A =
array([-0.007, -0.094, -0.061,  0.091, -0.007, -0.078, -0.201, -0.151,
        0.138, -0.008,  0.180,  0.131, -0.019,  0.214])
A[0] = -0.007
A[-2] = -0.019
A[8] = 0.138
A[11] = 0.131
A[13] = 0.214
A[1] = -0.094
A[6] = -0.201
A[9] = -0.008
A[-12] = -0.061

m =
[[  8.68  -5.53   0.76   0.79]
 [  0.67   2.87   6.19  -3.86]
 [ -5.48  -1.23  -8.80  -0.01]
 [  7.91   9.28  -3.63  17.68]
 [  6.61   0.85   9.68  -2.34]
 [  3.47   5.58   0.12  12.06]
 [  3.50   4.38   9.32  -8.30]
 [  5.16   5.44  -3.55   7.51]
 [ -0.37   1.59 -11.76   3.54]
 [  2.87   1.24   0.70  -0.42]
 [  5.55   2.37   9.89  -1.77]
 [ -0.41   0.42 -14.16   3.66]]
m[-12][0] => 8.68
m[:, 2] => [0.76, 6.19, -8.80, -3.63, 9.68, 0.12, 9.32, -3.55, -11.76, 0.70, 9.89, -14.16]
m[-11][-3] => 2.87
m[1][-4] => 0.67
m[0] => [8.68, -5.53, 0.76, 0.79]
m[-4] => [-0.37, 1.59, -11.76, 3.54]
m[11] => [-0.41, 0.42, -14.16, 3.66]
m[9][3] => -0.42
m[:, 3] => [0.79, -3.86, -0.01, 17.68, -2.34, 12.06, -8.30, 7.51, 3.54, -0.42, -1.77, 3.66]
m[9] => [2.87, 1.24, 0.70, -0.42]
m[:, 0] => [8.68, 0.67, -5.48, 7.91, 6.61, 3.47, 3.50, 5.16, -0.37, 2.87, 5.55, -0.41]
m[2][3] => -0.01
m[4][-4] => 6.61
m[8][-4] => -0.37
m[6][3] => -8.30
m[-2] => [5.55, 2.37, 9.89, -1.77]
m[-5][-2] => -3.55
m[7][-4] => 5.16
m[:, -3] => [-5.53, 2.87, -1.23, 9.28, 0.85, 5.58, 4.38, 5.44, 1.59, 1.24, 2.37, 0.42]
m[-6][1] => 4.38
m[3][1] => 9.28
m[-6][0] => 3.50
m[-7][3] => 12.06
m[-1][-2] => -14.16
m[7][-3] => 5.44
m[10][1] => 2.37
m[8][-3] => 1.59
m[10][2] => 9.89
m[-7][2] => 0.12
m[8][-1] => 3.54
m[11][-4] => -0.41

x =
-6.4; -6.1; 15.4; -5.5; 14.6; -3.3; 11.0; -20.7; -15.1; -0.9; 24.3; 23.9; 7.7; 31.4; 17.3
4.4; -1.7; -16.7; 0.9; 21.5; 7.3; -17.2; 29.1; 10.5; 37.0; -47.4; -10.0; -12.6; 35.3; 5.7
x[-2,0] = -6.4
x[1] = [4.4, -1.7, -16.7, 0.9, 21.5, 7.3, -17.2, 29.1, 10.5, 37.0, -47.4, -10.0, -12.6, 35.3, 5.7]
x[1,12] = -12.6
x[1,14] = 5.7
x[-2,14] = 17.3
x[:, 6] = [11.0, -17.2]
x[1,-8] = 29.1
x[1,-13] = -16.7
x[0,11] = 23.9
x[1,6] = -17.2
x[:, -14] = [-6.1, -1.7]
x[-2,-11] = 14.6
x[1,-2] = 35.3
x[1,-5] = -47.4
x[:, 10] = [24.3, -47.4]
x[-1,0] = 4.4
x[-2,-5] = 24.3
x[0,-12] = -5.5
x[0] = [-6.4, -6.1, 15.4, -5.5, 14.6, -3.3, 11.0, -20.7, -15.1, -0.9, 24.3, 23.9, 7.7, 31.4, 17.3]
x[1,3] = 0.9
x[:, 9] = [-0.9, 37.0]

M = [[-2.5, -4.8, -3.3, -4.5, -4.5, -3.7, -3.2, -4.9, -5.1, -4.4, -3.8], [5.4, 0.6, 1.9, 20.6, -3.4, -11.7, -22.2, 7.3, 7.5, 16.9, 12.7], [-3.5, -3.5, -3.5, -4.3, -4.2, -3.6, -3.2, -4.2, -4.5, -4.3, -4.1], [-3.2, -3.7, -4.2, -3.5, -3.6, -4.5, -4.5, -5.2, -4.2, -3.7, -4.7], [-2.9, -2.9, -4.4, -4.9, -3.9, -2.4, -3.3, -4.6, -3.8, -3.8, -4.4], [17.3, -14.1, 4.0, 0.4, -4.5, -19.4, -13.4, -0.6, 10.0, -0.8, -6.6], [-4.1, -4.4, -2.9, -3.8, -4.7, -3.2, -3.3, -3.6, -3.9, -3.6, -3.6], [-3.1, 7.8, -4.1, 13.0, 7.7, -13.1, -13.3, 2.1, -2.9, -0.8, 2.8], [-15.8, -25.2, -21.3, -0.8, 7.9, -4.1, -6.7, -30.8, -7.0, -21.9, 4.9], [-8.3, -9.2, -14.3, -7.9, 7.6, -12.4, -2.4, -10.3, 3.2, -12.1, 5.7], [-3.0, -3.8, -3.4, -4.3, -3.4, -3.0, -4.0, -3.4, -3.5, -5.0, -2.7], [-1.7, -22.9, -14.5, 6.9, -13.3, 10.9, -19.6, -2.1, -7.8, -23.1, -14.6], [-13.6, -21.9, 1.7, 9.9, -10.9, -27.9, 17.1, -7.6, -16.6, 1.1, 4.1], [-2.0, -17.2, 6.2, 1.2, -7.9, -4.5, -10.2, -5.9, 4.2, -7.9, -4.9], [-0.2, -17.3, 3.7, -4.4, -6.9, 2.5, 6.1, -11.7, 6.7, 0.0, -5.6]]
Indices start at 0.
row 0 col 0 -> -2.5
row 9 col 5 -> -12.4
row 0 col 7 -> -4.9
row 0 col 5 -> -3.7
row 7 col 3 -> 13.0
row 8 col 5 -> -4.1
row 1 col 5 -> -11.7
row 5 col 8 -> 10.0
row 7 col 10 -> 2.8
row 12 col 10 -> 4.1
row 2 col 6 -> -3.2
row 3 col 1 -> -3.7
row 7 col 6 -> -13.3
row 11 col 8 -> -7.8
row 14 col 1 -> -17.3
row 14 col 6 -> 6.1
row 1 col 4 -> -3.4
row 0 col 8 -> -5.1
row 4 col 4 -> -3.9
row 6 col 6 -> -3.3
row 7 col 7 -> 2.1
row 12 col 3 -> 9.9
row 10 col 9 -> -5.0
row 10 col 10 -> -2.7
row 6 col 3 -> -3.8
row 8 col 0 -> -15.8
row 11 col 1 -> -22.9
row 11 col 5 -> 10.9
row 8 col 3 -> -0.8
row 9 col 0 -> -8.3
row 11 col 9 -> -23.1
row 13 col 1 -> -17.2
row 0 col 2 -> -3.3
row 2 col 0 -> -3.5
row 11 col 2 -> -14.5
